Each row has a class, written as a number after it.
[-475 -244 -218 -147  385 -207 -605 -215 -167   44 -184 -476   22 -416
  363   -2  -84 -344  169  130  183  -24  298   61  389  274 -739 -217
   70 -444   94 -252 -216] -> 0
[-317  -83 -267  -82  466 -357 -728 -124  -45  -40 -226 -388  188 -246
  300   68  -51 -341  232  232  268  -41  397  -29  342  535 -813 -251
  209 -596  144 -204 -162] -> 4
[ 480 -510 -239  -69  495 -250 -174  -35  451  303   46 -667  148  197
  -28 -153  -17 -244  109   -3  469 -167 -336   33    9  679  463 -166
 -231 -207  140  -54   98] -> 5
[ 471 -463 -136  -75  699 -198 -170   25  451  322  -38 -701  238   49
   31 -182   58 -206  127 -101  326 -118 -233    8   64  697  603 -218
 -229  -58  129  -43   68] -> 1
[-279 -102 -163  -47  416 -309 -699 -183  -26  -37 -205 -325  353 -243
  385   42  -40 -286  114  179  202   41  259  -26  301  380 -653 -244
  127 -425   33 -153 -188] -> 4
[ 218  324 -652  -19 -277  162 -400   64  364 -276  147  762 -293  561
  168  -42 -162  144 -183  332  556  198  133 -196 -289  -77 -433 -316
  303  -63 -313  -51  510] -> 4
[ 238  285 -721  -53 -219  158 -353   72  372 -231  187  764 -284  582
  230  -29  -96  136 -139  516  471  148  120 -173 -377  -63 -442 -331
  220 -121 -293  -49  457] -> 2
[-547  446 -246 -874 -306 -151 -502  155   34    3  343  134   23  -15
 -127   98  -38 -130 -250  448 -308   73   51   98  279  172 -592  396
  -81 -428  109  -46  103] -> 0
[ 381 -284  178   66  340  -96 -479  -76  234 -115 -308  -32 -190   96
  246  423  251  285  178 -610  -35  540  180 -198  190   69   60  278
 -104   14  252   -1  296] -> 1
[ 452 -520 -149 -113  516 -208 -195   44  434  304   37 -682  258  146
   21 -184   52 -165  -16 -134  362 -128 -370   15   18  603  566 -173
 -242  -45  158  -54   58] -> 7
[ 205  263 -650  -25 -203   99 -428   72  355 -323  109  792 -246  477
  221  -55  -83   44 -114  450  517  199  191 -207 -307  -84 -559 -339
  288 -115 -301    2  470] -> 2
[-614  424 -226 -812 -370 -161 -445  127   45  -23  402  168    9  -55
 -204   79  -31 -102 -163  438 -347   12    0  139  241  148 -520  345
 -130 -327   49  -21  127] -> 5
[  96  253 -677  -88 -207   25 -246   66  266 -324   28  842 -297  588
  300   46  -48 -126 -178  331  530  310  147 -201 -487 -184 -603 -258
  291 -181 -248   25  483] -> 0
[-287 -172 -212 -104  400 -312 -675 -104  -87  -36 -201 -339  263 -276
  294   21   10 -358  200  308  170  -28  321  -17  380  445 -899 -268
  159 -491  141 -178 -201] -> 2
[-609  463 -275 -792 -340 -103 -438  134   49   24  360   98 -166   85
 -205  144  -12 -120 -116  584 -429  -10  115  147  300  229 -515  393
  -73 -449   35  -58   71] -> 4
[-560  294 -217 -836 -339 -134 -515   65   88  -85  371  186  -47  -87
 -198  -26   13 -187 -146  581 -472   10   18   98  495  268 -863  330
 -210 -334  -37 -121   84] -> 7
[  -1  313 -604   37 -175  132 -237   58  213 -274    5  773 -301  628
  290   97   38  -59  -76  491  411  164  242 -211 -492 -207 -474 -271
  326 -225 -313   48  369] -> 5
[-660  274  -96 -872 -393 -175 -580   49   89   50  489  166  193  -96
 -123  -83   90  -93 -312  504 -446  -16 -210   56  310   87 -677  391
 -282 -147  -54  -48   40] -> 6
[ 135 -211   28   76  445  -28 -536   11  112 -149 -349  -54 -226 -157
  325  450  160  380  203 -423  -57  390  297 -129  297  197  -97  246
  -91 -172  244 -106  307] -> 7
[ 362 -329   11  140  326  -37 -518  -23  316 -202 -275 -174 -315  -26
  405  418   77  325  148 -400   51  381  174 -191  114  236   -4  350
   -3 -261  377 -173  347] -> 7
[-353 -116 -231 -121  345 -301 -631  -82 -127  -37 -167 -362  170 -312
  301  102  -88 -393  230  162  244  -25  448   -7  280  454 -711 -234
  196 -534  139 -239 -197] -> 3
[-568  362 -305 -782 -319 -117 -460  107   59   19  382   42  -62   34
 -208  121  -29 -147 -162  488 -364   77   49  156  367  136 -615  353
 -101 -335   84  -94  107] -> 1
[-526  437 -323 -786 -299 -124 -439  133   65  147  395   69  157   98
 -262   90  -53  -49 -229  376 -277   78  -54   57  249  136 -473  268
  -94 -286   65  -12  153] -> 6
[-561 -238 -225 -101  361 -223 -584 -201 -132  132 -194 -443  132 -337
  427  -76  -18 -466  148  142  199  -81  230   89  437  316 -832 -263
   51 -353  -12 -308 -207] -> 2
[-296 -176 -327  -77  453 -345 -749 -138  -32    6 -211 -418  189 -236
  261  104 -124 -426  251  283  266   48  405  -25  340  501 -750 -338
  154 -517  107 -156 -155] -> 1
[  12  291 -595  -43 -173   72 -276  101  280 -167   63  715 -222  646
  165  -19  -20  -83 -196  494  443  202  172 -254 -475 -146 -580 -250
  244   30 -272   31  500] -> 1
[-654  262  -32 -857 -484 -129 -553  121   37   -1  474   82   84 -142
 -162  -81   89 -100 -259  625 -529  -86  -78   89  376   87 -663  439
 -241 -246  -45  -71   11] -> 3
[ 356 -261  197   17  284  -90 -456  -38  255  -75 -234 -123 -148   27
  219  383  139  320   76 -504   12  394  159 -236   78  130  102  329
 -124  -13  347    1  312] -> 0
[-507 -220 -359 -343  396 -322 -777 -241  -89   35 -155 -372  109 -318
  519  -58    0 -486  180  243  186  -80  256  -42  440  407 -790 -268
   66 -431  -75 -351 -280] -> 7
[ 340 -297  163   50  315  -61 -487  -69  321 -210 -242  -47 -178    5
  253  458  125  309  134 -487   28  490  189 -180  241  150  153  367
  -72   68  304  -47  364] -> 1
[ 327 -571  -57  -84  650 -134 -292  -90  450  290  -54 -595  131 -115
  186 -198   92 -253  160 -188  261 -190 -222   53  117  454  397 -225
 -247  -65   19  -32   56] -> 2
[ 262  249 -571 -117 -201  134 -474   87  409 -319  114  853 -264  517
  192   49 -153   51 -169  556  447  191  173 -174 -265  -91 -477 -270
  225  -57 -270   45  510] -> 1
[  52  226 -639  -40 -171   71 -331   91  295 -190   81  715 -252  585
  225  -87   29   -2 -145  443  552  174  103 -206 -470 -169 -633 -291
  261 -145 -266   29  495] -> 2
[-267  -86 -224  -84  473 -348 -708  -91 -157  -20 -259 -288  334 -315
  336  106  -38 -283  261  211  287   19  335  -14  378  482 -776 -267
  222 -654  135 -150 -211] -> 2
[ 402 -263  -14  205  307  -43 -441  -46  278  -94 -285 -240 -279   79
  314  391   92  330  134 -429   73  375  201 -183  116  191   44  275
  -52  -95  317 -147  329] -> 4
[ 121 -282  112   31  476  -41 -633  -12  136 -110 -396  -86 -262 -133
  474  369  240  303  152 -423  -49  397  281 -180  291  273 -106  248
  -81 -220  223 -104  242] -> 0
[-572  420 -366 -781 -310 -180 -441  148   13  116  368   51  -23   46
 -233  178  -88  -96 -136  466 -347   25   13  143  196  179 -600  319
 -130 -387   95  -43  170] -> 4
[ 207 -104  -15   74  491    6 -523   26   41  -32 -404 -109 -251  -98
  227  321  302  496  237 -467  -79  398  333 -210  265  172 -134  162
 -126 -172  192  -31  287] -> 5
[-525  265 -268 -664 -380  -68 -488  107   69  180  304   41 -126   36
 -172   13  -30 -133 -168  511 -437    1  -39   78  310  125 -727  310
 -199 -324  -40  -41  156] -> 2
[-594  331 -242 -778 -361  -94 -408   74   44   79  339   60  -86   37
 -161  -29   84 -150 -214  536 -439   -6    0   16  384  104 -741  387
 -220 -290  -45 -107  103] -> 0
[-381 -157 -222  -93  331 -290 -645  -89  -74    9 -197 -362  181 -222
  309    8  -85 -514  184  285  299   23  345   18  324  458 -729 -310
  164 -465   74 -199 -178] -> 1
[-337 -226 -277 -400  332 -329 -786 -252  -72   26 -115 -414  158 -350
  491 -120  -11 -445  153  292  111  -58  234  -94  460  386 -772 -279
   42 -381   -8 -319 -304] -> 0
[-525  323 -244 -661 -386 -190 -462   61   29   72  329   69 -142   33
 -221  -61  -26 -132 -176  557 -417    3  -37   15  360  163 -781  359
 -170 -380  -45  -80  138] -> 0
[ 447 -305  233  101  385  -98 -475  -70  340 -186 -261 -125 -110   26
  154  392  217  354  176 -562  -62  493  202 -212  256  149  157  277
 -102   94  328   13  324] -> 1
[ 229  356 -666 -111 -237   26 -327   92  198 -187  145  741 -110  602
  274   -2 -132   71 -238  274  639  336   41 -159 -519 -150 -337 -315
  258 -193 -220   -9  423] -> 0
[ 174 -230   92  135  471  -53 -603  -24  115 -159 -397 -141 -293 -133
  334  478  183  351  280 -336 -120  449  366 -160  346  284   14  289
  -22 -257  245  -59  196] -> 1
[  85  273 -614  -29 -144   71 -279   30  357 -247  126  820 -134  584
  245    5  -24   24 -192  360  485  219   77 -230 -498 -202 -484 -290
  232  -15 -276   25  503] -> 6
[ 558 -445  -62  -76  629 -219 -231  -54  498  168  -12 -593  220   32
  122 -166   20 -147   68  -73  262 -131 -226  -17  110  729  625 -164
 -195 -178  124  -44  -33] -> 0
[ 345 -211  226  111  289  -98 -430  -99  226 -156 -229 -104 -137  -43
  107  313  211  465  185 -554  -91  426  166 -216  163  110   63  272
 -146   24  292   24  293] -> 5
[ 369 -338  112  119  295  -39 -505  -23  334  -14 -214 -177 -158   30
  392  237  111  299   16 -533  119  442   -5 -222    5  109   95  279
 -122  -34  269 -105  474] -> 0
[ 183  251 -699  -78 -238  121 -381   68  300 -249  170  777 -290  518
  244    5 -110   86  -93  437  511  164  111 -140 -304  -75 -526 -331
  267 -165 -263  -80  453] -> 2
[-603  410 -275 -820 -279 -181 -473   77  129  -17  361  139   99  -25
 -156   75  -78  -99 -267  323 -289  121  -63   95  379  204 -541  416
  -66 -281   84  -76  175] -> 6
[-551 -235 -218 -133  396 -252 -594 -227 -157  -17 -101 -409  141 -413
  464    9  -19 -363  210   15  162  -23  270   74  401  342 -683 -215
  149 -382   25 -403 -212] -> 3
[ 171  267 -669 -161 -233   80 -348   54  306 -226  119  787 -249  593
  242   69  -44   70 -171  382  436  228  137 -276 -469 -210 -513 -293
  199 -102 -247   32  469] -> 0
[ 359 -278  123   23  351 -140 -563  -52  275 -142 -244  -68 -149   45
  222  409  164  385  107 -625   26  510  122 -195  116   80   62  309
  -92  -29  327   -6  394] -> 7
[-571  289  -97 -779 -478 -104 -467  122   34   70  478   68  125  -99
 -173  -57   46  -43 -293  503 -476  -86 -121   72  234   76 -618  400
 -255 -243  -29  -71    9] -> 3
[-294  -90 -105  -74  416 -336 -725 -132  -89  -47 -253 -322  236 -288
  297  -26  -14 -356  202  234  218   11  357  -22  353  474 -829 -250
  157 -530   79 -145 -201] -> 4
[ 392 -233  210   66  318  -73 -461  -57  293 -146 -260  -71 -124   19
  171  298  163  417   56 -584   28  406  158 -239  163  124   39  304
 -124   83  311  -26  331] -> 7
[ 474 -400  -62  -42  474 -134 -142   -7  354  299   14 -590  116   23
   83 -193   42  -44   75 -252  268 -237 -280   16  156  556  534  -97
 -170 -163   75 -173   -7] -> 3
[ 147  314 -663  -24 -239   44 -368   63  231 -172   75  718 -236  636
  261   39 -133   45 -167  336  586  288  100 -135 -466  -69 -354 -307
  222 -201 -270    4  426] -> 5
[-565  249 -232 -664 -286 -154 -504   52  102  144  278  -24 -185   90
 -153  -75   89 -154 -147  493 -418   28   -5   25  353  183 -743  332
 -225 -283  -51 -105  131] -> 1
[ 366 -372   -7  159  314 -109 -533  -64  295 -121 -307 -181 -281   74
  510  469   75  281   80 -396   65  459  113 -153   82  172    0  322
  -85 -258  366 -144  359] -> 0
[-536  391 -240 -765 -437 -151 -427   51    6   44  334  178  -53   30
 -168  -52   78 -125 -165  379 -491   42  -66    8  305   99 -701  301
 -177 -265 -106  -63   54] -> 5
[-483 -208 -284 -276  438 -303 -810 -274  -63   34 -134 -404  253 -321
  527  -66  -24 -443  139  304  132   17  188  -42  467  434 -656 -237
  122 -426  -62 -295 -292] -> 6
[-495 -214 -139 -117  333 -236 -590 -149 -171  151 -225 -481  147 -334
  394  -49  -66 -318  105   28  243  -59  233   23  365  274 -652 -183
   98 -364   52 -281 -153] -> 3
[ 138  350 -567  -21 -204   54 -295   73  187 -296   85  806 -161  553
  335   83  -93   54 -166  313  529  313  157  -93 -455 -202 -345 -216
  320 -233 -254  -35  418] -> 3
